Below are the code and all the weights of a small trained network. Each question names an input and a target symbol and asks about switching units off, where a switched-off unit gives its printed mean instead of its output.

import numpy as np


def w(rows, s, z=0):
    codes = np.array(rows[::2]) - 128.0
    scale = np.full(codes.shape[1], s)
    scale[-1] = z or s
    return codes * scale


def f(y):
    return y / 2 * (1 + np.tanh(0.7978845608 * (y + 0.044715 * y**3)))


def softmax(a):
    e = np.exp(a - a.max(-1, keepdims=True))
    return e / e.sum(-1, keepdims=True)


def log_softmax(a):
    a = a - a.max(-1, keepdims=True)
    return a - np.log(np.exp(a).sum(-1, keepdims=True))


def net(x, mask):
    ids = ['βγδεζησψ'.index(c) for c in x.split()]
    T = len(ids)
    res = E[ids] + P[:T]
    r = res
    for j in range(2):
        rows = slice(3 * j, 3 * j + 3)
        q, k, v = (r @ M[0][rows].T for M in (Q, K, V))
        z = softmax(np.where(np.tri(T) > 0, q @ k.T / 3**0.5, -1e9)) @ v
        o = O[0][rows]
        res = res + np.where(mask[j], z, o[:, -1]) @ o[:, :-1]
    y = f(res @ A[0][:, :-1].T + A[0][:, -1])
    res = res + np.where(mask[2:14], y, B[0][:, -1]) @ B[0][:, :-1]
    return log_softmax(res[-1] @ U[:, :-1].T + U[:, -1])


Q, K, V, O, A, B = {}, {}, {}, {}, {}, {}
E = w([
[90,134,134,144,124],'β',
[112,76,44,159,122],'γ',
[216,120,133,143,123],'δ',
[52,128,45,110,137],'ε',
[218,123,68,126,148],'ζ',
[118,185,87,232,250],'η',
[148,168,129,130,141],'σ',
[174,82,94,150,92],'ψ',
],0.017)
P = w([
[101,223,150,79,4],'0',
[94,81,110,251,160],'1',
[39,125,131,236,193],'2',
[25,140,143,255,210],'3',
[99,102,149,209,97],'4',
[83,118,109,181,133],'5',
],0.0083)
Q[0] = w([
[113,169,91,136,99],'h0',
[130,183,94,239,168],'h0',
[100,56,109,180,185],'h0',
[108,81,238,81,135],'h1',
[122,137,122,250,138],'h1',
[133,104,104,171,208],'h1',
],0.015)
K[0] = w([
[124,81,151,71,87],'h0',
[145,211,87,56,9],'h0',
[143,214,142,80,138],'h0',
[132,11,96,167,123],'h1',
[172,202,31,111,9],'h1',
[120,160,130,153,79],'h1',
],0.012)
V[0] = w([
[160,156,201,59,107],'h0',
[164,45,118,115,33],'h0',
[50,63,132,114,87],'h0',
[178,146,215,207,119],'h1',
[100,92,110,191,57],'h1',
[210,86,8,99,171],'h1',
],0.015)
O[0] = w([
[205,126,214,101,122,197],'h0',
[151,50,134,153,23,253],'h0',
[146,139,121,201,111,1],'h0',
[32,69,188,150,97,82],'h1',
[82,134,122,140,52,208],'h1',
[158,108,8,72,141,199],'h1',
],0.014,0.0043)
A[0] = w([
[84,171,123,186,191,142],'n0',
[168,232,145,74,63,203],'n1',
[94,12,228,36,146,102],'n2',
[139,191,178,176,223,123],'n3',
[173,71,165,59,141,78],'n4',
[142,145,69,191,243,158],'n5',
[107,2,161,61,76,188],'n6',
[170,99,86,48,57,94],'n7',
[82,137,207,78,235,45],'n8',
[129,78,193,122,183,51],'n9',
[158,49,101,254,107,251],'n10',
[68,58,79,196,140,139],'n11',
],0.0071,0.0032)
B[0] = w([
[183,36,87,112,61,181],'n0',
[149,71,127,188,164,159],'n1',
[174,222,217,154,226,184],'n2',
[36,88,81,119,94,205],'n3',
[64,167,87,138,172,180],'n4',
[185,69,245,87,67,205],'n5',
[215,69,58,68,97,243],'n6',
[8,129,132,141,157,251],'n7',
[155,155,2,164,156,189],'n8',
[188,111,152,169,123,158],'n9',
[58,199,134,58,158,251],'n10',
[203,193,204,176,154,182],'n11',
],0.0092,0.013)
U = w([
[168,145,120,153,38,52],'β',
[132,126,82,154,162,223],'γ',
[254,186,51,221,82,2],'δ',
[164,92,99,245,133,59],'ε',
[163,161,112,231,194,240],'ζ',
[88,107,156,205,115,132],'η',
[154,217,75,198,100,128],'σ',
[175,134,154,126,137,236],'ψ',
],0.0056,0.0016)

Each question gives the input, a string of symbols that net reads in full, and the target symbol t.
The units are the heads (3 rows each of Q, K, V and O) and the neurons (one row each of A and B). Each row of codes is followed by its name. A weight is (code - 128) times the scale printed after its matrix; where a second scale follows, it is the last column's (O, A, B and U).
mask holds one flag per unit, heads first, then neurons. A switched-off unit (its flag False) gives its mean, the last column of its rows in O or B, instead of its output. The means were averaged over made-up inputs and are rounded, as every weight is.
A unit's drop is (log p(t) with every unit on - log p(t) with that unit switched off) / (log p(t) with every unit on - log p(t) with every unit switched off).
The circuit of an input: a set's keep is (log p(t) with only the set's units on - log p(t) with every unit switched off) / (log p(t) with every unit on - log p(t) with every unit switched off). Starting from the 12 units with the biggest drops (on a tie, the unit counted first), units are removed one at a time, each time the one whose removal leaves the highest keep (on an exact tie, the one counted first), for as long as the keep stays at least 0.8.
units of the circuit, in order: the units of the circuit, biggest drop first
most important unit: the unit with the biggest drop
top k neurons: the k neurons with the biggest drops, biggest first
drop when u is switched off: that unit's drop, to one decimal
input σ β η σ η δ, target ζ: units of the circuit, in order	h0, h1, n2, n5
input σ ζ γ ε, target ζ: top 2 neurons	n2, n8
input ε ζ β, target δ: units of the circuit, in order	h1
input ψ γ ζ δ, target β: units of the circuit, in order	h0, h1
input ε ψ ε ψ ζ ψ, target δ: top 2 neurons	n7, n3
input γ ε σ σ ε ψ, target σ: top 2 neurons	n6, n10
input β η δ δ η σ, target η: top 2 neurons	n6, n3
input σ ζ ζ, target ζ: top 2 neurons	n2, n6
input δ δ β δ σ β, target ψ: top 2 neurons	n2, n6
input ψ ζ ζ ε δ ζ, target β: top 4 neurons	n6, n2, n8, n4
input ε γ η, target β: top 3 neurons	n5, n3, n0
input γ β γ, target σ: units of the circuit, in order	h0, n10, h1
input ζ δ η, target ψ: units of the circuit, in order	n5, h1
input ζ β ψ, target γ: units of the circuit, in order	h1, h0, n7
input ψ σ β, target β: most important unit	h0
input δ ζ ζ ζ, target ψ: top 3 neurons	n2, n6, n8
input β ζ ζ δ ζ, target η: top 2 neurons	n6, n8
input δ ψ ζ σ, target ψ: top 2 neurons	n2, n6
input σ ζ ζ γ, target ζ: top 4 neurons	n2, n8, n6, n5
input ψ δ σ, target β: most important unit	h0
input β ζ η, target η: top 2 neurons	n3, n6
input ζ ζ η σ ζ β, target γ: top 2 neurons	n7, n5
input ε ψ ζ η, target β: drop when h1 is switched off	0.2
input ε ζ ε ζ σ γ, target δ: drop when n10 is switched off	-0.1
input σ δ ε ε δ, target ζ: drop when h1 is switched off	0.5
input σ δ σ η, target ε: drop when n0 is switched off	0.4
input ε γ β ε ψ, target δ: most important unit	h1
